Here is a tiny trained network, its code and every weight. The questions are about switching its units off for an input and a class, where a switched-off unit gives its printed mean instead of its output.

import numpy as np


def w(rows, s, z=0):
    codes = np.array(rows[::2]) - 128.0
    scale = np.full(codes.shape[1], s)
    scale[-1] = z or s
    return codes * scale


def f(y):
    return y / 2 * (1 + np.tanh(0.7978845608 * (y + 0.044715 * y**3)))


def log_softmax(a):
    a = a - a.max(-1, keepdims=True)
    return a - np.log(np.exp(a).sum(-1, keepdims=True))


def net(x, mask):
    res = np.array(x, float).reshape(1, 8) / 4 @ E
    y = f(res @ A[0][:, :-1].T + A[0][:, -1])
    res = res + np.where(mask, y, B[0][:, -1]) @ B[0][:, :-1]
    return log_softmax(res[-1] @ U[:, :-1].T + U[:, -1])


A, B = {}, {}
E = w([
[166,97,36,153,214,113,159,170,144,130],'x0',
[50,179,193,82,175,154,109,218,137,164],'x1',
[140,69,137,23,131,184,254,144,115,60],'x2',
[86,60,153,210,121,79,139,64,152,34],'x3',
[182,100,219,166,129,114,140,185,182,181],'x4',
[183,131,43,140,141,112,90,108,121,184],'x5',
[153,211,137,115,190,75,152,187,75,113],'x6',
[155,112,140,202,145,59,82,122,158,122],'x7',
],0.0088)
A[0] = w([
[180,108,21,126,5,100,122,27,136,150,203],'N0',
[132,98,169,199,148,112,74,108,213,189,106],'N1',
[56,142,254,76,134,131,180,209,183,86,134],'N2',
[44,236,232,117,67,104,20,138,114,157,209],'N3',
[79,71,156,55,54,198,172,55,131,35,158],'N4',
[102,215,97,173,129,31,148,123,57,114,254],'N5',
[165,112,117,24,121,238,194,182,106,203,160],'N6',
[94,82,60,146,211,150,92,182,173,153,175],'N7',
[118,42,196,225,93,100,65,123,226,161,196],'N8',
],0.0075,0.0058)
B[0] = w([
[90,171,151,96,168,115,134,127,190,91,232],'N0',
[118,144,97,142,85,93,119,110,165,91,182],'N1',
[100,153,115,88,235,233,208,169,30,120,220],'N2',
[106,210,199,47,57,181,34,133,145,191,230],'N3',
[124,31,71,216,16,115,92,17,140,111,248],'N4',
[84,149,211,87,102,188,43,146,208,169,212],'N5',
[187,196,203,19,65,43,69,164,232,111,238],'N6',
[23,135,94,146,126,171,113,91,190,106,178],'N7',
[157,30,157,136,64,1,88,57,201,60,222],'N8',
],0.0079,0.013)
U = w([
[116,155,127,105,209,115,150,152,135,102,145],'0',
[164,71,154,182,185,131,160,107,70,112,64],'1',
[148,177,169,113,115,101,100,148,153,162,172],'2',
[66,109,121,158,138,203,134,98,132,130,169],'3',
[119,59,124,147,94,75,114,87,163,105,141],'4',
[216,161,11,234,59,158,167,163,39,237,10],'5',
[194,89,80,168,104,132,171,99,81,125,36],'6',
[158,214,34,247,47,106,205,155,23,234,10],'7',
],0.013,0.012)

Each question gives the input, the list of numbers given to net, and the class t.
The units are the neurons (one row each of A and B). Each row of codes is followed by its name. A weight is (code - 128) times the scale printed after its matrix; where a second scale follows, it is the last column's (A, B and U).
mask holds one flag per neuron, in row order. A switched-off neuron (its flag False) gives its mean, the last column of its row in B, instead of its output. The means were averaged over made-up inputs and are rounded, as every weight is.
A unit's drop is (log p(t) with every unit on - log p(t) with that unit switched off) / (log p(t) with every unit on - log p(t) with every unit switched off).
The circuit of an input: a set's keep is (log p(t) with only the set's units on - log p(t) with every unit switched off) / (log p(t) with every unit on - log p(t) with every unit switched off). Starting from all 9 units, units are removed one at a time, each time the one whose removal leaves the highest keep (on an exact tie, the one counted first), for as long as the keep stays at least 0.8.
units of the circuit, in order: the units of the circuit, biggest drop first
most important unit: the unit with the biggest drop
k most important neurons: the k neurons with the biggest drops, biggest first
drop of u: that unit's drop, to one decimal
input [-5,-1,7,0,6,4,4,7], class 0: units of the circuit, in order -> [N4 N3 N6]
input [6,3,7,5,-7,-6,-1,2], class 3: most important unit -> N8
input [-6,2,0,7,1,-2,-1,-5], class 3: 3 most important neurons -> [N2 N6 N3]
input [6,0,8,-4,5,-4,-1,7], class 0: units of the circuit, in order -> [N2 N4]
input [8,0,1,-7,-7,1,-5,2], class 0: units of the circuit, in order -> [N4 N3]
input [-1,-8,-4,-5,-1,6,-3,-2], class 0: 4 most important neurons -> [N4 N0 N3 N6]
input [3,-8,3,-8,-7,6,-2,-2], class 2: 2 most important neurons -> [N6 N2]
input [7,-8,-6,0,-7,7,1,-1], class 3: units of the circuit, in order -> [N6 N8 N5]
input [1,8,8,-3,1,3,3,1], class 0: 2 most important neurons -> [N2 N3]
input [8,-6,-8,-5,-4,-1,0,-1], class 3: units of the circuit, in order -> [N6 N7]
input [0,-4,-8,6,0,-4,6,-1], class 2: 4 most important neurons -> [N4 N5 N3 N7]
input [1,1,7,-8,-4,-7,8,3], class 0: 4 most important neurons -> [N2 N3 N8 N4]
input [-7,-1,4,0,7,-5,4,-1], class 3: 2 most important neurons -> [N2 N4]
input [2,1,7,-5,2,-7,8,4], class 0: most important neuron -> [N2]
input [6,4,-2,-2,-6,1,-7,-2], class 3: 2 most important neurons -> [N8 N7]
input [-1,8,7,7,-1,-3,-3,2], class 3: 2 most important neurons -> [N2 N4]
input [-4,-8,-2,-4,-2,-2,0,0], class 3: 4 most important neurons -> [N6 N8 N3 N1]
input [2,0,0,8,-7,1,5,2], class 3: 3 most important neurons -> [N8 N6 N5]
input [2,-3,-5,-3,3,-4,2,8], class 4: 2 most important neurons -> [N8 N6]
input [4,2,-2,2,6,-5,6,-4], class 0: units of the circuit, in order -> [N2]
input [5,7,0,0,2,1,0,-4], class 0: drop of N5 -> 0.1
input [-6,-3,-8,6,-3,-3,5,-1], class 2: drop of N3 -> 0.4
input [5,-2,7,6,-6,3,8,3], class 0: drop of N4 -> 1.3
